Below is a small trained network, with its code and all its weights. Each question gives an input and a target symbol and asks what happens when units are switched off, that is, made to give their printed mean instead of their output.

import numpy as np


def w(rows, s, z=0):
    codes = np.array(rows[::2]) - 128.0
    scale = np.full(codes.shape[1], s)
    scale[-1] = z or s
    return codes * scale


def norm(h):
    return h / np.sqrt((h * h).mean(-1, keepdims=True) + 1e-5)


def f(y):
    return np.maximum(y, 0)


def softmax(a):
    e = np.exp(a - a.max(-1, keepdims=True))
    return e / e.sum(-1, keepdims=True)


def log_softmax(a):
    a = a - a.max(-1, keepdims=True)
    return a - np.log(np.exp(a).sum(-1, keepdims=True))


def net(x, mask):
    ids = ['αβγδεζηλξτφψω'.index(c) for c in x.split()]
    T = len(ids)
    res = E[ids] + P[:T]
    u = 0
    for l in range(2):
        r = norm(res)
        for j in range(2):
            rows = slice(3 * j, 3 * j + 3)
            q, k, v = (r @ M[l][rows].T for M in (Q, K, V))
            z = softmax(np.where(np.tri(T) > 0, q @ k.T / 3**0.5, -1e9)) @ v
            o = O[l][rows]
            res = res + np.where(mask[u + j], z, o[:, -1]) @ o[:, :-1]
        u += 2
        y = f(norm(res) @ A[l][:, :-1].T + A[l][:, -1])
        res = res + np.where(mask[u : u + 8], y, B[l][:, -1]) @ B[l][:, :-1]
        u += 8
    return log_softmax(norm(res)[-1] @ U[:, :-1].T + U[:, -1])


Q, K, V, O, A, B = {}, {}, {}, {}, {}, {}
E = w([
[127,2,102],'α',
[130,153,119],'β',
[133,202,138],'γ',
[127,103,116],'δ',
[131,163,115],'ε',
[120,120,145],'ζ',
[133,189,126],'η',
[137,184,118],'λ',
[129,33,97],'ξ',
[136,174,122],'τ',
[127,156,126],'φ',
[136,187,119],'ψ',
[131,153,117],'ω',
],0.0046)
P = w([
[130,175,137],'0',
[82,87,78],'1',
[1,41,193],'2',
[183,163,107],'3',
[20,92,190],'4',
[120,135,230],'5',
[77,130,112],'6',
[212,148,162],'7',
[69,107,115],'8',
[131,126,212],'9',
[82,145,105],'10',
],0.009)
Q[0] = w([
[58,119,94],'L0H1',
[86,120,179],'L0H1',
[125,96,255],'L0H1',
[141,180,113],'L0H2',
[122,113,129],'L0H2',
[122,185,183],'L0H2',
],0.014)
K[0] = w([
[117,177,54],'L0H1',
[220,156,126],'L0H1',
[255,124,194],'L0H1',
[170,190,159],'L0H2',
[123,116,133],'L0H2',
[227,162,96],'L0H2',
],0.0096)
V[0] = w([
[171,171,9],'L0H1',
[136,64,183],'L0H1',
[93,38,195],'L0H1',
[29,108,184],'L0H2',
[118,164,254],'L0H2',
[149,202,114],'L0H2',
],0.0059)
O[0] = w([
[171,182,10,190],'L0H1',
[44,68,176,86],'L0H1',
[15,21,243,90],'L0H1',
[130,255,151,248],'L0H2',
[132,132,240,39],'L0H2',
[128,70,85,26],'L0H2',
],0.0045,0.0014)
A[0] = w([
[145,112,185,41],'L0N1',
[126,141,183,210],'L0N2',
[137,180,87,242],'L0N3',
[187,173,82,149],'L0N4',
[118,87,99,251],'L0N5',
[172,119,112,63],'L0N6',
[255,47,212,158],'L0N7',
[78,145,151,59],'L0N8',
],0.0091,0.0027)
B[0] = w([
[9,163,96,168],'L0N1',
[95,97,83,198],'L0N2',
[133,58,183,223],'L0N3',
[68,64,158,183],'L0N4',
[152,181,187,195],'L0N5',
[73,80,149,133],'L0N6',
[101,223,2,254],'L0N7',
[196,56,110,158],'L0N8',
],0.0052)
Q[1] = w([
[177,108,67],'L1H1',
[190,176,89],'L1H1',
[40,70,178],'L1H1',
[123,150,201],'L1H2',
[182,253,77],'L1H2',
[150,227,127],'L1H2',
],0.012)
K[1] = w([
[9,90,154],'L1H1',
[86,154,174],'L1H1',
[187,102,85],'L1H1',
[147,92,84],'L1H2',
[46,159,101],'L1H2',
[54,124,88],'L1H2',
],0.014)
V[1] = w([
[243,156,71],'L1H1',
[171,14,82],'L1H1',
[54,202,100],'L1H1',
[88,214,165],'L1H2',
[37,14,230],'L1H2',
[199,243,253],'L1H2',
],0.0055)
O[1] = w([
[102,14,178,151],'L1H1',
[214,83,156,251],'L1H1',
[88,167,30,105],'L1H1',
[61,213,153,67],'L1H2',
[39,34,255,184],'L1H2',
[172,222,168,7],'L1H2',
],0.0056,0.0022)
A[1] = w([
[89,82,97,55],'L1N1',
[123,73,190,199],'L1N2',
[73,223,160,212],'L1N3',
[125,82,115,136],'L1N4',
[50,96,154,2],'L1N5',
[192,133,95,185],'L1N6',
[179,251,131,95],'L1N7',
[184,112,80,105],'L1N8',
],0.011,0.0047)
B[1] = w([
[35,103,177,164],'L1N1',
[150,178,71,253],'L1N2',
[230,31,182,224],'L1N3',
[109,162,145,185],'L1N4',
[2,108,238,181],'L1N5',
[75,171,87,195],'L1N6',
[61,185,203,174],'L1N7',
[49,152,61,168],'L1N8',
],0.0076,0.006)
U = w([
[31,73,192,87],'α',
[127,155,107,102],'β',
[81,249,154,48],'γ',
[92,30,53,1],'δ',
[144,135,93,115],'ε',
[199,39,134,209],'ζ',
[110,181,118,90],'η',
[204,188,139,230],'λ',
[139,107,154,167],'ξ',
[152,197,205,242],'τ',
[130,142,83,121],'φ',
[157,138,111,126],'ψ',
[166,117,94,128],'ω',
],0.017,0.0046)

Each question gives the input, a string of symbols that net reads in full, and the target symbol t.
The units are the heads (3 rows each of Q, K, V and O) and the neurons (one row each of A and B). Each row of codes is followed by its name. A weight is (code - 128) times the scale printed after its matrix; where a second scale follows, it is the last column's (O, A, B and U).
mask holds one flag per unit, layer by layer, with each layer's heads first. A switched-off unit (its flag False) gives its mean, the last column of its rows in O or B, instead of its output. The means were averaged over made-up inputs and are rounded, as every weight is.
A unit's drop is (log p(t) with every unit on - log p(t) with that unit switched off) / (log p(t) with every unit on - log p(t) with every unit switched off).
The circuit of an input: a set's keep is (log p(t) with only the set's units on - log p(t) with every unit switched off) / (log p(t) with every unit on - log p(t) with every unit switched off). Starting from the 12 units with the biggest drops (on a tie, the unit counted first), units are removed one at a time, each time the one whose removal leaves the highest keep (on an exact tie, the one counted first), for as long as the keep stays at least 0.8.
circuit, biggest first: the units of the circuit, biggest drop first
unit that matters most: the unit with the biggest drop
k most important neurons: the k neurons with the biggest drops, biggest first
top k neurons in layer l: the k neurons of layer l with the biggest drops, biggest first
heads that matter: for each layer, one digit per head in row order, 1 if its drop is at least 0.15 and else 0, layers parted by /
input γ ε α δ α α δ, target τ: heads that matter	10 / 01
input α α α ξ, target α: circuit, biggest first	(L0H1)
input ε γ δ δ δ τ, target δ: 2 most important neurons	(L0N4 L0N5)
input η λ α δ ε δ ξ, target γ: circuit, biggest first	(L0H1 L1H2 L0N7 L1N7)
input φ δ α α ω δ φ α δ, target λ: heads that matter	11 / 11
input δ α α, target ζ: top 3 neurons in layer 0	(L0N4 L0N7 L0N3)
input δ φ ε, target ζ: heads that matter	11 / 10
input φ α ε γ α α, target γ: circuit, biggest first	(L0N7 L0H1)
input ξ δ α δ, target δ: heads that matter	00 / 11
input α α α β γ α α γ δ α τ, target α: heads that matter	00 / 00
input ε γ α γ η δ ψ δ, target δ: heads that matter	11 / 10
input α α α γ, target α: heads that matter	00 / 01
input η α α φ β α φ λ ξ, target γ: 4 most important neurons	(L0N7 L0N3 L0N2 L0N8)
input α φ α φ δ δ δ α ζ λ, target α: unit that matters most	L0H1
input α δ η γ, target δ: 3 most important neurons	(L0N7 L1N3 L1N2)
input δ γ γ δ α α λ, target ζ: 2 most important neurons	(L0N3 L0N7)
input φ α α α φ, target λ: top 4 neurons in layer 0	(L0N7 L0N3 L0N4 L0N2)
input γ φ ζ ε α α δ δ γ, target τ: heads that matter	11 / 01
input α α φ α, target α: heads that matter	00 / 01
input β α α δ φ ω, target δ: heads that matter	01 / 11
input α ε γ γ φ α β γ α δ, target γ: circuit, biggest first	(L0N7)
input α γ τ α η η, target α: circuit, biggest first	(L1H2 L0H1)
input δ α α η, target α: heads that matter	10 / 00
